Here is a tiny trained network, its code and every weight. The questions are about switching its units off for an input and a target symbol, where a switched-off unit gives its printed mean instead of its output.

import numpy as np


def w(rows, s, z=0):
    codes = np.array(rows[::2]) - 128.0
    scale = np.full(codes.shape[1], s)
    scale[-1] = z or s
    return codes * scale


def norm(h):
    return h / np.sqrt((h * h).mean(-1, keepdims=True) + 1e-5)


def f(y):
    return y / 2 * (1 + np.tanh(0.7978845608 * (y + 0.044715 * y**3)))


def softmax(a):
    e = np.exp(a - a.max(-1, keepdims=True))
    return e / e.sum(-1, keepdims=True)


def log_softmax(a):
    a = a - a.max(-1, keepdims=True)
    return a - np.log(np.exp(a).sum(-1, keepdims=True))


def net(x, mask):
    ids = ['βλξπτω'.index(c) for c in x.split()]
    T = len(ids)
    res = E[ids] + P[:T]
    u = 0
    for l in range(3):
        q, k, v = (norm(res) @ M[l].T for M in (Q, K, V))
        z = softmax(np.where(np.tri(T) > 0, q @ k.T / 2**0.5, -1e9)) @ v
        res = res + np.where(mask[u], z, O[l][:, -1]) @ O[l][:, :-1]
        u += 1
        y = f(norm(res) @ A[l][:, :-1].T + A[l][:, -1])
        res = res + np.where(mask[u : u + 12], y, B[l][:, -1]) @ B[l][:, :-1]
        u += 12
    return log_softmax(norm(res)[-1] @ U[:, :-1].T + U[:, -1])


Q, K, V, O, A, B = {}, {}, {}, {}, {}, {}
E = w([
[12,107,97,113],'β',
[254,116,153,163],'λ',
[93,89,139,82],'ξ',
[94,91,142,95],'π',
[215,116,108,124],'τ',
[112,83,79,129],'ω',
],0.0069)
P = w([
[161,174,136,151],'0',
[43,92,221,146],'1',
[100,106,80,92],'2',
[130,164,106,64],'3',
[208,44,201,2],'4',
[122,103,100,151],'5',
[147,147,97,69],'6',
[66,164,155,62],'7',
[124,115,110,180],'8',
[153,154,99,100],'9',
[147,158,187,93],'10',
[116,125,117,186],'11',
[150,152,104,102],'12',
],0.008)
Q[0] = w([
[167,149,143,17],'L0H1',
[2,144,135,125],'L0H1',
],0.008)
K[0] = w([
[101,69,205,124],'L0H1',
[155,88,94,2],'L0H1',
],0.0095)
V[0] = w([
[32,114,253,122],'L0H1',
[156,119,168,5],'L0H1',
],0.0059)
O[0] = w([
[157,137,145,220,249],'L0H1',
[39,254,149,161,219],'L0H1',
],0.0061,0.002)
A[0] = w([
[98,129,254,106,140],'L0N1',
[174,162,131,125,65],'L0N2',
[140,49,200,210,103],'L0N3',
[219,156,39,141,39],'L0N4',
[167,189,185,225,224],'L0N5',
[126,41,78,174,128],'L0N6',
[139,167,165,100,106],'L0N7',
[129,27,93,207,33],'L0N8',
[62,187,134,73,232],'L0N9',
[162,159,157,220,84],'L0N10',
[175,58,110,227,250],'L0N11',
[153,70,128,10,146],'L0N12',
],0.0068,0.0016)
B[0] = w([
[244,115,122,108,171],'L0N1',
[113,135,128,89,159],'L0N2',
[89,146,90,56,163],'L0N3',
[103,105,59,141,253],'L0N4',
[144,64,141,109,226],'L0N5',
[55,150,164,151,155],'L0N6',
[175,156,200,148,142],'L0N7',
[55,167,130,141,146],'L0N8',
[162,19,126,148,195],'L0N9',
[101,98,158,139,171],'L0N10',
[85,112,158,96,245],'L0N11',
[121,176,190,255,177],'L0N12',
],0.0051,0.0037)
Q[1] = w([
[59,71,145,255],'L1H1',
[194,237,89,44],'L1H1',
],0.0056)
K[1] = w([
[131,237,165,206],'L1H1',
[50,1,73,79],'L1H1',
],0.0099)
V[1] = w([
[253,229,40,99],'L1H1',
[150,66,154,29],'L1H1',
],0.0037)
O[1] = w([
[145,80,79,45,233],'L1H1',
[125,121,44,255,255],'L1H1',
],0.0055,0.00073)
A[1] = w([
[126,176,1,82,100],'L1N1',
[156,91,170,178,138],'L1N2',
[129,62,105,138,83],'L1N3',
[69,166,99,118,89],'L1N4',
[2,136,172,98,128],'L1N5',
[252,172,54,64,71],'L1N6',
[140,60,117,123,80],'L1N7',
[216,219,117,109,31],'L1N8',
[163,170,147,146,79],'L1N9',
[163,241,200,101,3],'L1N10',
[95,70,172,103,123],'L1N11',
[236,77,129,153,121],'L1N12',
],0.0071,0.0015)
B[1] = w([
[111,129,206,142,177],'L1N1',
[107,111,90,126,176],'L1N2',
[77,165,134,169,168],'L1N3',
[158,102,159,113,128],'L1N4',
[242,128,120,115,168],'L1N5',
[105,132,58,164,204],'L1N6',
[89,154,121,142,167],'L1N7',
[133,254,121,114,150],'L1N8',
[135,123,94,129,128],'L1N9',
[110,97,108,210,127],'L1N10',
[161,138,127,138,158],'L1N11',
[135,67,106,90,253],'L1N12',
],0.0068,0.0048)
Q[2] = w([
[203,124,79,37],'L2H1',
[89,63,2,206],'L2H1',
],0.0078)
K[2] = w([
[169,9,62,253],'L2H1',
[94,68,209,166],'L2H1',
],0.0066)
V[2] = w([
[166,54,4,101],'L2H1',
[248,82,93,178],'L2H1',
],0.0035)
O[2] = w([
[151,212,255,221,251],'L2H1',
[242,27,102,162,209],'L2H1',
],0.0045,0.0025)
A[2] = w([
[94,110,207,150,144],'L2N1',
[135,187,181,111,252],'L2N2',
[169,140,175,132,153],'L2N3',
[162,114,142,117,42],'L2N4',
[47,151,117,169,118],'L2N5',
[112,118,190,49,99],'L2N6',
[114,127,156,151,76],'L2N7',
[111,117,159,113,103],'L2N8',
[116,94,139,165,118],'L2N9',
[120,126,248,77,121],'L2N10',
[116,147,141,130,37],'L2N11',
[122,157,72,130,130],'L2N12',
],0.014,0.003)
B[2] = w([
[125,179,116,60,241],'L2N1',
[75,2,106,181,139],'L2N2',
[146,67,48,92,205],'L2N3',
[154,183,100,129,159],'L2N4',
[196,166,120,97,198],'L2N5',
[133,35,216,99,181],'L2N6',
[84,152,149,110,130],'L2N7',
[170,144,123,100,140],'L2N8',
[78,120,160,144,224],'L2N9',
[198,5,182,123,252],'L2N10',
[89,174,122,68,93],'L2N11',
[88,48,153,71,180],'L2N12',
],0.0076,0.004)
U = w([
[171,57,228,84,131],'β',
[254,121,69,189,111],'λ',
[66,124,132,206,150],'ξ',
[75,97,161,208,78],'π',
[46,85,11,41,80],'τ',
[103,200,110,92,253],'ω',
],0.0081,0.0037)

Each question gives the input, a string of symbols that net reads in full, and the target symbol t.
The units are the heads (2 rows each of Q, K, V and O) and the neurons (one row each of A and B). Each row of codes is followed by its name. A weight is (code - 128) times the scale printed after its matrix; where a second scale follows, it is the last column's (O, A, B and U).
mask holds one flag per unit, layer by layer, with each layer's heads first. A switched-off unit (its flag False) gives its mean, the last column of its rows in O or B, instead of its output. The means were averaged over made-up inputs and are rounded, as every weight is.
A unit's drop is (log p(t) with every unit on - log p(t) with that unit switched off) / (log p(t) with every unit on - log p(t) with every unit switched off).
The circuit of an input: a set's keep is (log p(t) with only the set's units on - log p(t) with every unit switched off) / (log p(t) with every unit on - log p(t) with every unit switched off). Starting from the 12 units with the biggest drops (on a tie, the unit counted first), units are removed one at a time, each time the one whose removal leaves the highest keep (on an exact tie, the one counted first), for as long as the keep stays at least 0.8.
circuit, biggest first: the units of the circuit, biggest drop first
most important unit: the unit with the biggest drop
top k neurons in layer l: the k neurons of layer l with the biggest drops, biggest first
drop of u: that unit's drop, to one decimal
input λ ξ λ ω ω τ τ π ξ τ ξ τ τ, target τ: circuit, biggest first : L2N12; L1N6; L2N10
input β τ λ λ τ λ λ π τ τ λ ξ, target τ: circuit, biggest first : L0H1; L2N10
input τ π λ λ π, target λ: most important unit : L0N1
input λ λ τ β β ξ λ π π, target ω: circuit, biggest first : L0H1; L2N10; L2N5; L1N12
input π λ τ λ, target τ: circuit, biggest first : L1N6; L2H1; L2N12
input β β ξ π τ τ τ τ ω, target τ: circuit, biggest first : L0H1; L2N10
input τ τ τ τ τ λ ω λ τ λ ω, target λ: circuit, biggest first : L0N1; L2N12
input τ λ τ π ξ ω ξ τ τ β, target β: top 2 neurons in layer 1 : L1N1; L1N6
input τ ω ξ π β ξ τ τ τ λ β ω, target β: top 2 neurons in layer 1 : L1N6; L1N1
input τ τ τ ξ, target ξ: top 2 neurons in layer 0 : L0N12; L0N3
input β τ λ τ λ τ τ τ π, target τ: top 3 neurons in layer 1 : L1N3; L1N12; L1N5
input λ λ τ τ τ ω, target ω: top 2 neurons in layer 1 : L1N12; L1N1
input τ ω λ τ τ β λ π ω τ λ ω, target β: top 2 neurons in layer 1 : L1N1; L1N6
input τ β τ π τ τ τ τ τ, target β: most important unit : L0H1
input π τ λ, target π: top 2 neurons in layer 0 : L0N5; L0N4
input π τ ξ, target ξ: top 2 neurons in layer 0 : L0N9; L0N5
input τ β λ ω β λ τ τ τ λ, target τ: top 2 neurons in layer 0 : L0N4; L0N1
input π λ τ τ β ξ τ ξ π π ξ τ ω, target ω: top 2 neurons in layer 1 : L1N1; L1N12
input λ τ λ β τ ξ, target ω: top 2 neurons in layer 2 : L2N5; L2N10
input λ ξ τ τ ξ τ τ τ ξ λ τ λ, target ω: most important unit : L0N5
input τ τ ξ π τ ω τ τ, target λ: drop of L0N11 : 0.1
input λ τ τ π λ, target λ: drop of L1N3 : 0.0
